Below are the code and all the weights of a small trained network. Each question names an input and a class and asks about switching units off, where a switched-off unit gives its printed mean instead of its output.

import numpy as np


def w(rows, s, z=0):
    codes = np.array(rows[::2]) - 128.0
    scale = np.full(codes.shape[1], s)
    scale[-1] = z or s
    return codes * scale


def f(y):
    return np.maximum(y, 0)


def log_softmax(a):
    a = a - a.max(-1, keepdims=True)
    return a - np.log(np.exp(a).sum(-1, keepdims=True))


def net(x, mask):
    res = np.array(x, float).reshape(1, 7) / 4 @ E
    y = f(res @ A[0][:, :-1].T + A[0][:, -1])
    res = res + np.where(mask, y, B[0][:, -1]) @ B[0][:, :-1]
    return log_softmax(res[-1] @ U[:, :-1].T + U[:, -1])


A, B = {}, {}
E = w([
[138,136,96,43,65,52,89,187,115],'x0',
[130,152,150,191,87,98,132,151,126],'x1',
[1,115,164,79,145,137,103,166,85],'x2',
[105,185,124,133,87,98,90,148,110],'x3',
[114,156,113,184,85,101,100,125,69],'x4',
[118,112,165,65,141,187,206,166,159],'x5',
[213,61,93,97,166,86,149,84,78],'x6',
],0.0075)
A[0] = w([
[249,124,144,116,158,173,178,108,204,115],'n1',
[156,114,124,138,133,150,130,126,157,2],'n2',
[41,227,152,230,42,105,97,150,135,143],'n3',
[122,120,127,229,193,116,122,88,79,101],'n4',
[75,126,173,53,158,167,150,148,146,133],'n5',
[150,124,92,5,89,8,84,148,102,108],'n6',
[31,111,159,11,149,192,165,149,134,191],'n7',
],0.013,0.00099)
B[0] = w([
[158,98,46,147,174,25,226,139,190,211],'n1',
[129,118,98,118,183,114,136,135,121,146],'n2',
[134,233,157,230,170,49,41,250,121,252],'n3',
[154,131,191,154,115,194,97,12,80,188],'n4',
[52,120,167,79,113,195,163,149,178,196],'n5',
[131,65,39,48,48,117,46,167,25,234],'n6',
[86,162,212,46,89,234,178,155,225,230],'n7',
],0.014,0.015)
U = w([
[62,162,183,39,88,212,181,166,205,217],'0',
[134,254,157,211,141,76,80,179,105,145],'1',
[182,114,53,133,183,64,210,108,174,248],'2',
[146,94,46,42,22,120,87,144,39,253],'3',
[169,123,160,158,144,177,134,3,71,29],'4',
],0.0059,0.00041)

Each question gives the input, the list of numbers given to net, and the class t.
The units are the neurons (one row each of A and B). Each row of codes is followed by its name. A weight is (code - 128) times the scale printed after its matrix; where a second scale follows, it is the last column's (A, B and U).
mask holds one flag per neuron, in row order. A switched-off neuron (its flag False) gives its mean, the last column of its row in B, instead of its output. The means were averaged over made-up inputs and are rounded, as every weight is.
A unit's drop is (log p(t) with every unit on - log p(t) with that unit switched off) / (log p(t) with every unit on - log p(t) with every unit switched off).
The circuit of an input: a set's keep is (log p(t) with only the set's units on - log p(t) with every unit switched off) / (log p(t) with every unit on - log p(t) with every unit switched off). Starting from all 7 units, units are removed one at a time, each time the one whose removal leaves the highest keep (on an exact tie, the one counted first), for as long as the keep stays at least 0.8.
circuit, biggest first: the units of the circuit, biggest drop first
unit that matters most: the unit with the biggest drop
top k neurons: the k neurons with the biggest drops, biggest first
drop when u is switched off: that unit's drop, to one decimal
input [-8,-1,-3,-6,1,-6,-3], class 4: unit that matters most -> n4
input [-7,-4,0,7,1,2,6], class 4: top 3 neurons -> n3, n4, n6
input [-1,5,-3,0,2,1,6], class 2: top 3 neurons -> n3, n6, n1
input [-4,-4,-7,0,0,-8,0], class 4: top 2 neurons -> n4, n3
input [5,5,3,-8,-6,-5,-2], class 3: circuit, biggest first -> n7, n3
input [1,3,-4,6,3,5,6], class 3: top 2 neurons -> n3, n6
input [5,-1,-1,7,-4,6,6], class 3: drop when n6 is switched off -> 2.8
input [-5,6,-8,-5,4,7,3], class 2: drop when n7 is switched off -> 0.0
input [-7,-5,-5,-3,-4,7,2], class 2: drop when n1 is switched off -> 2.8
input [-8,-7,5,-2,8,3,8], class 4: drop when n4 is switched off -> 1.3
input [-3,-4,3,-5,-2,-6,7], class 4: top 3 neurons -> n4, n3, n6
